Each row has a name. Each piece below is followed by the name of the row it came from, unless a question asks for something else. Each question is about the rows just above it.

<37>: [116 171 150 108  68  82 126 144  94  86  59 109 134 190 139 136 156 162
 126 149 103 140 126 131]
<81>: [137 142 145 118  39  95 118 155  87 103 108 121 119 166 121 144 115 156
 119 128  74 163 114 110]
<114>: [155 103 118 155 121 128  95 144 119  74 166 110 114  87 163 145 118 108
 121 142  39 137 115 119]
<9>: [131 113 129 139  72 134 104 153 117 152 170 137 124 178 131 144 148 173
 129 141  82 149 108 128]
<79>: [136 125 119 124 202 137 154  98 147 116 112 128 146 122 142 110 104  97
 128 136 188  97 162 140]
<70>: [169 112 116 117 219 132 177  84 133  90 104 132 155 129 145 102 170  72
 120 135 212  98 189 130]
<109>: [131 113 129 139  72 134 104 153 117 152 170 137 108 112 108 144 113 144
 125 111  77 157  98 111]
<125>: [138 104 112 137 188 155 139 109 151 146 158 139 132  94 127 117 143  98
 129 121 164 109 142 131]
<98>: [106 120 130 145  63 142  87 162 128 175 180 134 100 103 106 149 126 161
 133 111  60 157  76 118]
Which row holds these entries in another order? [110 114 163  74 128 119 156 115 144 121 166 119 121 108 103  87 155 118
  95  39 118 145 142 137] -> <81>
Which row holds these entries in another order? [131 138 104 112 137 188 155 139 109 151 146 158 139 132  94 127 117 143
  98 129 121 164 109 142] -> <125>

<52>: [117 102  69 155 111 185 166 148 118 143  70 150 112 138  92 128 130]
<112>: [ 87 172 143 112 166  66  82 104 159  89 152 122 154 111 132  53 100]
<123>: [120 129 144 161 158 110 159 129 109 108  96 116 153 131 122 103 121]
<59>: [120 155 173 144 170 120 105 110 119 129 174 110 157 134 156  64 131]
<153>: [153 143  82  87 111  66  89 172 112  53 154 100 132 159 166 122 104]
<156>: [143 111  90  87  66 112 100  82 172 132 104 159 154 153  53 166 122]
<146>: [142 122 147 105 138 114  98 116  98 123 139 167 129  90 173 125 155]
<186>: [130 128 102 138 117 118 110 150 185 166 148  70 155  69 112  92 143]
<103>: [114 129 167 142  98 156 105 122 138 125 123 139 116  90 147 173  98]
[155 125 173  90 129 167 139 123  98 116  98 114 138 105 147 122 142] is which row reordered? -> <146>
Which row holds these entries in another order? [ 53  66  82  87  90 100 104 111 112 122 132 143 153 154 159 166 172] -> <156>
[118 143  70 150 112 138  92 128 130 117 102  69 155 111 185 166 148] is which row reordered? -> <52>
Put [ 70 143 102 117 148  92 112 150 166 118 110 128 185 130  69 138 155] back in order: which row is it? -> <186>
Put [ 53  66  82  87  89 100 104 111 112 122 132 143 153 154 159 166 172] back in order: which row is it? -> <153>

<67>: [132 124 164 146 105 139 136  76 159 117 170 176 162 152 124 160 155 148
 144  50 138  49 131  24 168 147  49 104 128 152 131]
<63>: [159 151 128 104  49 131 152  24  50 148 131 139 162 132 124 117 124 105
 160 168 164  76  49 176 136 147 138 146 155 144 170]
<111>: [174 163 156 130  99  53 172 187 101 184 179 171 113 200 147 106 144 166
 203 190 151  95 219 162 135 155 119 103  96 165 109]
<68>: [155 147  76 139 170 151 105 152 128  49  24 136 124 146 148  49 160 159
 104 138  50 164 124 131 131 168 176 144 131 117 162]
[ 24  49  49  50  76 104 105 117 124 124 128 131 131 131 136 138 139 144
 146 147 148 151 152 155 159 160 162 164 168 170 176] is which row reordered? -> <68>
Put [155 166 174 190 203 147 106  53 219 163 130 179 156 109 101 103 151 184
 171  99 113 162 135 144 200  96 165 187  95 172 119] back in order: which row is it? -> <111>
[176  76 148 147 139 117 144 124 164 170 138 159 168 152 105 160 132 104
 155 146  49 128  50 136  49 124 131  24 162 151 131] is which row reordered? -> <63>
[ 24  49  49  50  76 104 105 117 124 124 128 131 131 132 136 138 139 144
 146 147 148 152 152 155 159 160 162 164 168 170 176] is which row reordered? -> <67>
[160 148  50 117 147 168 146  49 170 151 131 144  24 152 136 104 132 124
 162 159  76 105 124 176  49 128 164 155 138 139 131] is which row reordered? -> <63>
Which row holds these entries in another order? [170  50 159 164 139 162  49 160 128 124 148 136 152 131 132 105 131 147
 117 138 151  76 176 155 168  24 146  49 144 104 124] -> <63>
Put [131 117 162 155 147  76 139 170 151 105 152 128  49  24 136 124 146 148
  49 160 159 104 138  50 164 124 131 131 168 176 144] back in order: which row is it? -> <68>

<83>: [156 111 110 229 132  98  84 145  92]
<129>: [158 138 112 116 126 154 110 125 115]
<17>: [111 132  84 229  92 110 156  98 144]
Which row holds these entries in another order? [111 132 145  84  98 110  92 156 229] -> <83>
Put [ 84  92  98 110 111 132 144 156 229] back in order: which row is it? -> <17>
Which row holds these entries in another order? [116 125 154 115 110 138 112 158 126] -> <129>
[ 98  84 145  92 156 111 110 229 132] is which row reordered? -> <83>
[144  98 156 110  92 229  84 132 111] is which row reordered? -> <17>
[ 84  92  98 110 111 132 145 156 229] is which row reordered? -> <83>
Which row holds these entries in another order? [ 92 156 111 110 229 132  98  84 145] -> <83>

<96>: [123 134 107 142 154 108 152 142 111 148 126]
<74>: [139 130 136 119 115  67 113 153 116 131 121]
<10>: [134 123 103 147 137 114 135 137 125 150 110]
<82>: [118  97 150 113 111 141 117 113 139 121 135]
<169>: [138  86 120 147 138 130 134 102 130 145 103]
<53>: [111 125 116 137 129 124 128 147 116 115 138]
<36>: [146 125 108 142 134 135 129 115 124 135 127]
<134>: [117 146 120 136 132 115 142 155 121 154 137]
<165>: [132 141 142 105 112 103 140 106 127 152 120]
<189>: [120 127 106 142 141 103 131 152 105 112 140]
<210>: [105 132 130 138 139  92 132 177 122 149 130]
<55>: [163 135 218  57  57  89  70 112 149 126 158]
Put [108 115 124 125 127 129 134 135 135 142 146] back in order: which row is it? -> <36>
Put [140 112 105 152 131 103 141 142 106 127 120] back in order: which row is it? -> <189>

<136>: [144 149 173 137 164]
<171>: [127 112 113  89 117]
<168>: [174  98 176 192 144]
<73>: [156 108 136 110  79]
<58>: [139 144 164 149 173]
<185>: [ 88 203 172 229 236]
<92>: [173  98 176 192 144]
<141>: [123 112 116  95 124]
<166>: [138 149 164 173 144]
[136 108  79 110 156] is which row reordered? -> <73>
Which row holds these entries in another order? [144 192 176  98 173] -> <92>
Which row holds these entries in another order? [137 144 149 164 173] -> <136>
[ 98 176 192 144 173] is which row reordered? -> <92>
Which row holds these entries in another order? [164 173 144 138 149] -> <166>
Put [144 138 149 164 173] back in order: which row is it? -> <166>

